Below is a small trained network, with its code and all its weights. Each question gives an input and a class and asks what happens when units are switched off, that is, made to give their printed mean instead of their output.

import numpy as np


def w(rows, s, z=0):
    codes = np.array(rows[::2]) - 128.0
    scale = np.full(codes.shape[1], s)
    scale[-1] = z or s
    return codes * scale


def f(y):
    return y / 2 * (1 + np.tanh(0.7978845608 * (y + 0.044715 * y**3)))


def log_softmax(a):
    a = a - a.max(-1, keepdims=True)
    return a - np.log(np.exp(a).sum(-1, keepdims=True))


def net(x, mask):
    res = np.array(x, float).reshape(1, 5) / 4 @ E
    y = f(res @ A[0][:, :-1].T + A[0][:, -1])
    res = res + np.where(mask, y, B[0][:, -1]) @ B[0][:, :-1]
    return log_softmax(res[-1] @ U[:, :-1].T + U[:, -1])


A, B = {}, {}
E = w([
[143,43,184,115,139],'x0',
[128,224,139,2,193],'x1',
[255,44,118,224,107],'x2',
[128,194,236,165,142],'x3',
[202,84,86,174,211],'x4',
],0.01)
A[0] = w([
[62,29,196,189,79,170],'N1',
[192,196,235,183,194,194],'N2',
[209,95,121,170,122,108],'N3',
[139,93,154,213,91,2],'N4',
[137,161,62,154,253,51],'N5',
[64,202,194,61,190,174],'N6',
[107,229,31,145,136,99],'N7',
],0.016,0.0064)
B[0] = w([
[160,174,109,194,253,230],'N1',
[61,241,98,204,98,214],'N2',
[165,48,154,146,56,210],'N3',
[151,65,132,46,172,191],'N4',
[178,96,120,199,218,182],'N5',
[111,142,120,51,194,252],'N6',
[95,200,160,243,65,194],'N7',
],0.016,0.019)
U = w([
[132,2,134,31,193,88],'0',
[153,65,125,207,186,146],'1',
[7,209,105,115,217,252],'2',
[57,156,140,188,100,1],'3',
],0.0089,0.0042)

Each question gives the input, the list of numbers given to net, and the class t.
The units are the neurons (one row each of A and B). Each row of codes is followed by its name. A weight is (code - 128) times the scale printed after its matrix; where a second scale follows, it is the last column's (A, B and U).
mask holds one flag per neuron, in row order. A switched-off neuron (its flag False) gives its mean, the last column of its row in B, instead of its output. The means were averaged over made-up inputs and are rounded, as every weight is.
A unit's drop is (log p(t) with every unit on - log p(t) with that unit switched off) / (log p(t) with every unit on - log p(t) with every unit switched off).
The circuit of an input: a set's keep is (log p(t) with only the set's units on - log p(t) with every unit switched off) / (log p(t) with every unit on - log p(t) with every unit switched off). Starting from all 7 units, units are removed one at a time, each time the one whose removal leaves the highest keep (on an exact tie, the one counted first), for as long as the keep stays at least 0.8.
units of the circuit, in order: the units of the circuit, biggest drop first
k most important neurons: the k neurons with the biggest drops, biggest first
drop when u is switched off: that unit's drop, to one decimal
input [-4,-7,7,-3,0], class 0: units of the circuit, in order -> N4
input [2,-6,7,-3,4], class 0: 2 most important neurons -> N4, N2
input [-8,4,4,3,7], class 3: units of the circuit, in order -> N7, N1
input [3,2,7,6,-5], class 3: units of the circuit, in order -> N2, N6
input [-2,1,1,-8,-3], class 3: units of the circuit, in order -> N6, N1
input [-7,4,6,1,-7], class 3: units of the circuit, in order -> N1, N7
input [7,6,6,8,7], class 3: 2 most important neurons -> N2, N3
input [0,-2,7,-4,-2], class 0: 4 most important neurons -> N4, N2, N7, N5
input [-8,0,-5,-8,0], class 3: 2 most important neurons -> N7, N1
input [-6,-6,-6,-7,8], class 1: drop when N2 is switched off -> 0.5
input [6,3,3,-7,2], class 0: drop when N1 is switched off -> 0.6
input [-7,4,4,-5,-1], class 3: drop when N7 is switched off -> 0.5
input [-7,-5,-7,-2,5], class 3: drop when N6 is switched off -> 0.1
input [-8,-2,-1,-3,2], class 3: units of the circuit, in order -> N7
